What each symbol does to the units:
ko: Nek->Zuf, Zuf->Luf, Vog->Sal, Tup->Bak, Veb->Pom, Ral->Tup, Baf->Vif, Bet->Kep, Dab->Ses, Las->Veb, Kod->Kem, Sig->Rol, Fod->Zif, Tam->Vog, Kos->Baf, Kol->Fef, Bol->Tam, Vuk->Bol, Tov->Mep, Nok->Tov, Sal->Ner, Ses->Las, Ner->Bet, Dor->Kol, Zif->Tad, Des->Non, Bak->Fod, Nos->Nek, Luf->Buk, Vif->Des, Zil->Kod, Pom->Lem, Fef->Nos, Luz->Vuk, Buk->Bug, Ker->Sab, Non->Zad, Bug->Ral, Lem->Bul, Tad->Luz, Fop->Zil, Rol->Lar, Kep->Nak, Sab->Kos, Nak->Dor, Zad->Fop, Mep->Dab, Lar->Ker, Kem->Nok, Bul->Sig
da: Nek->Kos, Zuf->Sab, Vog->Nok, Tup->Bul, Veb->Zif, Ral->Sig, Baf->Nos, Bet->Zil, Dab->Vuk, Las->Tad, Kod->Ner, Sig->Ral, Fod->Pom, Tam->Tov, Kos->Nek, Kol->Des, Bol->Mep, Vuk->Dab, Tov->Tam, Nok->Vog, Sal->Kem, Ses->Luz, Ner->Kod, Dor->Non, Zif->Veb, Des->Kol, Bak->Lem, Nos->Baf, Luf->Ker, Vif->Fef, Zil->Bet, Pom->Fod, Fef->Vif, Luz->Ses, Buk->Lar, Ker->Luf, Non->Dor, Bug->Rol, Lem->Bak, Tad->Las, Fop->Kep, Rol->Bug, Kep->Fop, Sab->Zuf, Nak->Zad, Zad->Nak, Mep->Bol, Lar->Buk, Kem->Sal, Bul->Tup

In the rows, 547 stands for zero.

The rows follow the links: the fewer symbols apart two units are, the more alike their rows tend to be.

Each row is also shifted at random along 4 hidden directions that mean nothing.

Each row, then its unit:
566 587 587 499 556 614 510 401 606 552 520 479 387 516 551 662 596 678 542 662 485 477 658 461 731 601 444 580 559 370 614 678 691 631 621 541 481 527 432 448 537 629 447 643 670 469 561 656 596 -> Bug
638 262 449 618 506 487 483 609 604 578 593 488 623 524 677 554 599 597 373 464 469 581 426 683 593 655 527 602 701 600 464 472 731 628 538 516 772 622 715 670 640 527 628 536 575 512 523 483 486 -> Veb
618 428 549 601 534 455 619 560 483 645 530 468 634 403 509 422 448 412 567 516 483 474 583 605 413 483 601 567 456 620 538 390 561 545 512 610 541 653 699 664 607 568 622 502 479 497 434 468 645 -> Mep
619 538 608 573 532 484 624 483 455 646 592 552 573 469 414 436 485 404 625 548 634 569 604 709 444 464 587 527 530 652 587 465 473 460 431 576 519 663 737 576 505 498 579 491 430 528 496 472 578 -> Ner
879 662 507 454 563 622 570 609 509 482 559 622 583 686 498 610 583 441 598 568 554 621 552 448 390 565 573 476 579 505 532 561 390 597 547 527 556 458 451 542 449 539 457 524 540 660 577 580 461 -> Luz
205 521 526 593 534 569 486 573 618 415 474 496 445 548 660 574 587 684 515 508 501 483 497 510 788 605 537 566 635 503 514 605 654 614 605 558 676 493 492 529 669 630 566 609 665 459 542 645 599 -> Luf
409 363 635 604 515 443 617 358 481 781 729 507 594 397 463 535 549 514 505 578 517 556 624 649 578 622 486 574 516 542 597 525 675 582 536 550 489 627 727 567 528 602 536 535 514 494 480 475 618 -> Las
449 720 490 480 589 644 526 640 577 404 479 622 570 713 602 582 566 532 636 532 611 615 510 435 477 471 536 480 515 510 536 592 381 507 570 523 528 395 349 489 474 481 548 547 596 666 578 605 468 -> Des
653 586 540 521 545 584 424 488 601 545 603 672 480 610 568 720 715 720 413 582 586 562 512 535 691 620 550 664 369 485 541 690 631 490 629 534 369 452 498 453 484 527 461 602 628 528 605 625 518 -> Ker
936 401 639 521 586 550 643 479 469 651 502 455 548 375 456 425 429 371 660 554 546 498 741 576 368 471 476 475 679 539 663 443 529 593 489 584 593 688 688 612 500 586 528 483 508 508 472 483 582 -> Nok
404 389 589 665 478 528 561 496 519 615 597 520 608 498 583 483 489 506 559 491 567 605 549 662 526 532 503 497 658 662 566 434 592 526 512 538 627 644 709 594 570 498 622 442 523 477 548 470 473 -> Nak
478 692 501 461 593 578 561 696 602 355 366 492 474 641 557 582 572 562 645 611 462 440 524 389 510 575 648 512 511 492 548 612 458 594 562 523 572 497 349 484 635 588 447 681 556 595 512 663 613 -> Fod
355 541 521 519 548 613 484 454 624 590 602 582 504 538 599 636 625 707 452 541 529 559 563 521 773 622 431 560 615 413 558 684 662 620 638 523 514 449 424 513 532 598 517 585 664 495 567 604 497 -> Buk
508 425 564 617 564 578 491 482 587 595 615 520 484 506 613 588 605 703 373 502 541 549 573 574 749 590 471 615 596 510 565 618 756 584 618 494 540 520 558 530 541 609 576 568 686 484 561 577 532 -> Zuf
499 319 533 648 526 442 590 566 484 629 593 475 615 466 565 461 506 478 467 479 486 538 524 648 548 552 585 518 560 635 498 414 572 567 542 562 617 633 695 657 641 562 634 504 505 495 535 447 568 -> Ses
534 545 604 532 546 525 479 437 580 572 590 526 442 554 495 660 656 730 419 687 524 472 554 597 722 641 540 657 479 473 586 672 755 521 575 558 496 570 558 466 558 590 438 655 542 449 589 617 578 -> Rol
495 454 510 653 475 496 592 583 503 567 570 573 620 517 579 427 500 447 533 457 598 649 488 703 470 512 537 526 647 686 499 428 515 537 508 543 618 621 727 636 579 499 669 477 488 530 556 448 483 -> Kep
581 611 617 492 523 556 680 521 488 550 505 520 602 540 394 490 439 362 724 571 555 586 629 595 373 512 577 465 695 645 642 460 429 586 462 534 586 616 615 558 499 449 491 532 437 597 519 492 526 -> Vog
588 648 453 473 591 589 533 702 659 337 412 481 477 651 626 609 612 618 601 584 480 504 512 424 586 616 526 497 695 470 487 625 530 713 591 500 650 466 306 517 628 552 458 658 627 607 590 666 532 -> Bak
505 668 550 500 545 499 618 609 462 534 519 602 587 609 441 491 514 343 729 593 578 532 571 537 331 469 661 495 443 612 514 472 356 481 461 584 501 548 576 527 562 485 525 522 404 590 504 531 623 -> Tam

Start, symbols taken left to right, then the unit you end at.
Answers are names.
551 733 551 517 570 631 629 578 538 508 510 566 550 594 529 560 496 452 684 549 638 582 571 479 442 436 528 457 534 518 586 526 342 497 528 560 498 445 409 523 475 526 533 504 553 662 578 577 523
ko da => Kep
309 409 613 667 494 552 528 401 539 676 708 574 552 486 582 533 542 595 424 487 592 604 545 645 697 561 424 581 543 549 547 513 673 517 573 519 470 539 688 598 483 538 621 476 629 472 579 513 530
ko da => Baf
575 456 485 572 568 551 416 531 585 557 586 554 547 575 618 638 650 750 326 551 504 526 446 656 703 665 570 667 496 498 480 624 722 525 588 575 517 561 590 553 588 554 543 602 565 457 596 597 509
da da => Sig
769 656 527 457 574 628 480 606 535 463 491 624 469 675 602 671 654 627 480 544 663 564 531 497 562 544 569 587 482 475 545 658 521 456 594 515 448 418 394 446 436 545 483 599 575 627 655 646 466
ko ko => Des
653 335 505 609 505 460 464 532 587 571 574 505 539 508 618 598 629 690 372 548 467 470 455 639 684 657 608 635 556 578 463 571 736 545 610 557 635 607 655 617 636 538 554 607 539 438 560 501 562
da da => Lem
792 670 491 376 604 598 586 627 543 420 393 536 494 582 441 555 564 517 656 634 486 473 616 404 418 506 632 521 502 485 571 584 423 587 492 539 555 540 404 493 536 589 408 649 479 630 548 591 613
da da da => Las
393 553 712 554 546 454 649 372 442 742 628 520 590 376 329 464 470 383 658 592 592 570 672 680 484 490 506 537 548 611 670 451 508 450 459 584 454 677 721 550 489 516 556 499 368 538 511 465 619
da ko ko ko => Nok
399 384 572 665 514 549 502 511 580 600 570 494 535 532 643 513 569 684 481 510 547 494 545 643 743 586 481 575 651 585 538 553 737 590 575 552 653 589 649 576 627 554 620 563 610 438 517 540 547
ko da => Kos
690 350 566 626 520 534 474 527 621 570 524 481 392 465 605 576 577 714 406 532 490 478 580 643 738 598 525 635 586 537 544 572 790 592 569 522 590 633 636 560 579 612 606 591 609 373 551 561 593
ko ko ko => Buk
588 504 526 590 526 565 605 585 511 557 591 546 709 561 605 463 471 405 629 448 601 657 557 527 367 464 491 439 648 605 517 428 354 573 564 557 626 512 566 643 499 518 599 416 551 645 542 453 480
da ko => Ner
728 416 540 597 512 517 617 574 532 589 544 455 608 469 557 444 462 418 597 443 512 587 562 564 385 487 552 500 765 615 513 398 504 626 470 528 720 590 694 653 594 521 610 449 560 570 487 458 531
ko ko ko => Ses
304 480 526 581 505 490 491 421 596 590 628 531 545 541 571 599 618 689 398 565 507 552 500 575 729 675 525 584 630 503 540 569 733 596 577 534 639 575 578 545 601 590 498 607 565 454 578 569 529
ko ko da => Bug
203 443 667 674 534 445 602 490 482 635 585 533 561 447 520 435 495 540 573 526 561 557 512 663 615 505 564 597 462 683 518 470 594 471 465 573 500 621 705 564 580 573 620 496 487 468 491 474 619
da ko da => Nak
